Below are the code and all the weights of a small trained network. Each question names an input and a target symbol and asks about switching units off, where a switched-off unit gives its printed mean instead of its output.

import numpy as np


def w(rows, s, z=0):
    codes = np.array(rows[::2]) - 128.0
    scale = np.full(codes.shape[1], s)
    scale[-1] = z or s
    return codes * scale


def norm(h):
    return h / np.sqrt((h * h).mean(-1, keepdims=True) + 1e-5)


def f(y):
    return y / 2 * (1 + np.tanh(0.7978845608 * (y + 0.044715 * y**3)))


def softmax(a):
    e = np.exp(a - a.max(-1, keepdims=True))
    return e / e.sum(-1, keepdims=True)


def log_softmax(a):
    a = a - a.max(-1, keepdims=True)
    return a - np.log(np.exp(a).sum(-1, keepdims=True))


def net(x, mask):
    ids = ['ΔΛβγζξτφω'.index(c) for c in x.split()]
    T = len(ids)
    res = E[ids] + P[:T]
    r = norm(res)
    for j in range(3):
        rows = slice(3 * j, 3 * j + 3)
        q, k, v = (r @ M[0][rows].T for M in (Q, K, V))
        z = softmax(np.where(np.tri(T) > 0, q @ k.T / 3**0.5, -1e9)) @ v
        o = O[0][rows]
        res = res + np.where(mask[j], z, o[:, -1]) @ o[:, :-1]
    y = f(norm(res) @ A[0][:, :-1].T + A[0][:, -1])
    res = res + np.where(mask[3:19], y, B[0][:, -1]) @ B[0][:, :-1]
    return log_softmax(norm(res)[-1] @ U[:, :-1].T + U[:, -1])


Q, K, V, O, A, B = {}, {}, {}, {}, {}, {}
E = w([
[27,135,92,142,128,76,146,24,157,123,172],'Δ',
[71,199,110,110,153,136,120,142,95,168,72],'Λ',
[232,154,124,88,184,42,95,173,90,151,131],'β',
[120,156,70,112,161,84,154,132,183,76,1],'γ',
[161,134,42,157,187,183,102,147,91,171,153],'ζ',
[137,197,162,76,117,32,131,50,175,102,76],'ξ',
[141,75,58,151,209,37,135,157,135,89,135],'τ',
[124,189,92,136,102,175,127,117,130,232,127],'φ',
[121,113,72,181,132,121,165,150,161,165,118],'ω',
],0.011)
P = w([
[100,81,174,67,71,170,105,202,132,107,106],'0',
[119,163,150,205,157,64,172,97,114,220,143],'1',
[187,116,81,138,81,103,153,18,85,192,123],'2',
[125,240,104,217,98,160,92,161,123,33,136],'3',
[117,188,111,146,54,157,222,121,2,20,117],'4',
[124,144,97,121,190,131,87,89,224,177,99],'5',
[127,44,89,121,182,127,189,54,76,168,174],'6',
[99,253,128,159,166,66,141,176,128,41,54],'7',
],0.0079)
Q[0] = w([
[138,141,85,137,148,68,173,113,114,174,102],'head 1',
[119,230,51,175,163,49,164,86,110,162,126],'head 1',
[139,77,133,122,113,91,165,135,124,142,114],'head 1',
[120,12,148,47,90,140,229,101,2,141,122],'head 2',
[149,32,99,90,150,134,22,54,209,230,101],'head 2',
[168,79,116,118,192,87,210,50,127,228,71],'head 2',
[120,84,197,120,94,188,53,160,143,82,159],'head 3',
[144,180,64,158,126,87,152,123,85,93,136],'head 3',
[139,174,72,136,190,95,128,66,93,165,116],'head 3',
],0.008)
K[0] = w([
[86,87,133,86,96,159,82,159,114,88,86],'head 1',
[106,78,166,53,140,146,108,177,155,116,118],'head 1',
[107,102,110,132,98,144,128,89,58,126,108],'head 1',
[158,67,69,87,36,124,203,85,2,109,97],'head 2',
[100,195,156,185,98,129,150,201,86,54,184],'head 2',
[135,136,145,77,77,194,130,157,113,38,135],'head 2',
[157,149,93,180,149,110,133,108,129,135,76],'head 3',
[123,82,159,99,121,147,137,134,140,167,144],'head 3',
[98,105,181,115,91,159,101,181,148,140,145],'head 3',
],0.0093)
V[0] = w([
[114,43,133,100,169,33,130,179,108,159,213],'head 1',
[105,120,103,106,178,163,123,144,97,8,35],'head 1',
[14,112,84,165,165,206,106,144,41,126,151],'head 1',
[166,223,159,20,197,35,38,129,27,87,112],'head 2',
[153,218,124,149,166,248,123,196,93,208,80],'head 2',
[95,254,255,86,47,122,152,48,201,153,89],'head 2',
[66,223,237,112,82,119,121,9,14,89,181],'head 3',
[104,52,114,122,180,98,122,104,166,23,214],'head 3',
[193,148,69,123,192,143,60,83,75,175,187],'head 3',
],0.0072)
O[0] = w([
[149,64,101,94,155,152,108,91,147,127,74,218],'head 1',
[166,107,199,138,136,148,139,117,152,40,199,156],'head 1',
[102,223,158,69,169,159,100,86,122,99,162,89],'head 1',
[110,140,122,119,28,42,108,159,129,91,174,222],'head 2',
[97,161,165,200,84,179,200,105,10,101,135,149],'head 2',
[115,61,159,78,98,138,194,194,186,125,108,75],'head 2',
[74,115,119,145,170,113,74,174,95,105,132,4],'head 3',
[156,132,155,182,103,164,49,86,141,87,93,106],'head 3',
[116,68,131,71,131,81,151,45,37,82,93,106],'head 3',
],0.011)
A[0] = w([
[160,116,212,160,141,148,70,91,176,123,179,126],'neuron 1',
[152,99,145,85,85,76,201,63,133,129,162,143],'neuron 2',
[127,118,104,45,186,115,74,112,221,168,114,66],'neuron 3',
[106,186,177,114,105,128,116,122,126,105,200,2],'neuron 4',
[134,121,115,168,245,180,149,146,78,175,130,212],'neuron 5',
[76,127,157,196,118,142,80,206,146,142,105,200],'neuron 6',
[152,102,157,150,110,160,80,93,132,89,91,136],'neuron 7',
[135,139,74,129,108,92,144,108,162,109,82,146],'neuron 8',
[94,71,207,46,111,138,120,180,167,139,147,6],'neuron 9',
[111,195,224,129,132,178,150,175,140,109,203,44],'neuron 10',
[104,167,165,136,139,123,115,141,170,150,154,117],'neuron 11',
[77,188,113,121,153,107,134,183,106,190,130,209],'neuron 12',
[105,146,166,78,186,153,130,139,177,121,175,81],'neuron 13',
[111,116,140,119,152,227,149,173,139,157,88,160],'neuron 14',
[156,138,119,115,70,78,44,123,152,139,159,111],'neuron 15',
[136,99,128,57,137,109,164,137,218,117,138,169],'neuron 16',
],0.011,0.0034)
B[0] = w([
[103,141,175,91,140,154,131,171,199,63,141,159],'neuron 1',
[151,158,141,210,137,151,126,180,149,162,101,251],'neuron 2',
[39,88,116,168,180,126,98,161,2,74,118,179],'neuron 3',
[177,110,137,176,148,148,73,171,126,143,177,148],'neuron 4',
[143,93,160,45,64,99,132,74,159,70,130,192],'neuron 5',
[149,171,111,114,72,114,79,93,167,146,128,145],'neuron 6',
[101,77,85,41,149,96,181,118,124,115,124,148],'neuron 7',
[143,131,93,130,120,143,88,142,149,179,131,194],'neuron 8',
[69,189,145,54,93,102,136,34,53,62,185,142],'neuron 9',
[87,17,112,172,194,115,110,131,87,174,32,157],'neuron 10',
[148,126,92,111,142,184,49,177,135,118,136,142],'neuron 11',
[146,95,84,57,130,147,113,123,201,79,144,148],'neuron 12',
[208,116,124,209,188,166,122,125,98,140,147,143],'neuron 13',
[155,102,69,144,129,65,107,144,128,128,114,164],'neuron 14',
[112,61,121,112,129,103,126,85,127,146,90,232],'neuron 15',
[113,201,126,133,169,191,160,129,53,186,137,178],'neuron 16',
],0.0094,0.011)
U = w([
[171,115,151,83,139,136,132,57,207,108,112,163],'Δ',
[89,166,108,34,96,105,164,150,141,132,177,132],'Λ',
[139,126,208,195,121,155,134,181,131,102,135,65],'β',
[115,168,83,127,154,107,2,79,145,123,112,7],'γ',
[118,80,113,136,104,83,157,111,79,165,49,212],'ζ',
[191,201,118,147,131,180,127,151,196,196,140,113],'ξ',
[125,131,96,141,203,143,98,173,91,137,149,111],'τ',
[138,223,150,154,116,126,124,75,49,99,146,98],'φ',
[160,153,99,144,42,63,91,142,159,120,170,165],'ω',
],0.0095,0.002)

Each question gives the input, a string of symbols that net reads in full, and the target symbol t.
The units are the heads (3 rows each of Q, K, V and O) and the neurons (one row each of A and B). Each row of codes is followed by its name. A weight is (code - 128) times the scale printed after its matrix; where a second scale follows, it is the last column's (O, A, B and U).
mask holds one flag per unit, heads first, then neurons. A switched-off unit (its flag False) gives its mean, the last column of its rows in O or B, instead of its output. The means were averaged over made-up inputs and are rounded, as every weight is.
A unit's drop is (log p(t) with every unit on - log p(t) with that unit switched off) / (log p(t) with every unit on - log p(t) with every unit switched off).
The circuit of an input: a set's keep is (log p(t) with only the set's units on - log p(t) with every unit switched off) / (log p(t) with every unit on - log p(t) with every unit switched off). Starting from the 12 units with the biggest drops (on a tie, the unit counted first), units are removed one at a time, each time the one whose removal leaves the highest keep (on an exact tie, the one counted first), for as long as the keep stays at least 0.8.
circuit, biggest first: the units of the circuit, biggest drop first
most important unit: the unit with the biggest drop
top k neurons: the k neurons with the biggest drops, biggest first
which heads matter: for each layer, one digit per head in row order, 1 if its drop is at least 0.15 and else 0, layers parted by /
input Δ ω β ζ, target Δ: top neuron	(neuron 5)
input β Δ β ω, target τ: circuit, biggest first	(head 2; neuron 3)
input ω Λ τ ω, target ξ: top 2 neurons	(neuron 3; neuron 15)
input φ β ξ ω β Δ, target Λ: which heads matter	101
input Λ β β β φ ω ω ω, target τ: circuit, biggest first	(head 1; neuron 10)
input ξ β Λ, target Λ: which heads matter	010
input ω β Δ ω β τ, target ξ: which heads matter	001
input ω Δ β, target Δ: which heads matter	010
input ω β τ, target Δ: circuit, biggest first	(head 2; neuron 5)
input ω β β ω Δ, target ξ: which heads matter	001
input ζ Δ Δ, target φ: which heads matter	000
input ω Λ β Δ, target β: which heads matter	010
input β ξ β Δ, target Λ: top 2 neurons	(neuron 9; neuron 16)
input ζ Δ ζ ζ Δ, target φ: most important unit	head 1
input Δ ω β β β β ω, target γ: which heads matter	101
input Λ ζ β ω τ, target τ: which heads matter	101
input Λ φ Δ β ζ β Δ ζ, target τ: top 2 neurons	(neuron 10; neuron 5)
input ω β β ω β ζ β ω, target φ: which heads matter	010
input τ τ β, target Δ: which heads matter	101
input β ω β ζ, target ζ: circuit, biggest first	(head 3)
input ω Δ β β ω ξ, target ω: top 2 neurons	(neuron 15; neuron 13)
input τ β ξ, target γ: top 2 neurons	(neuron 3; neuron 5)
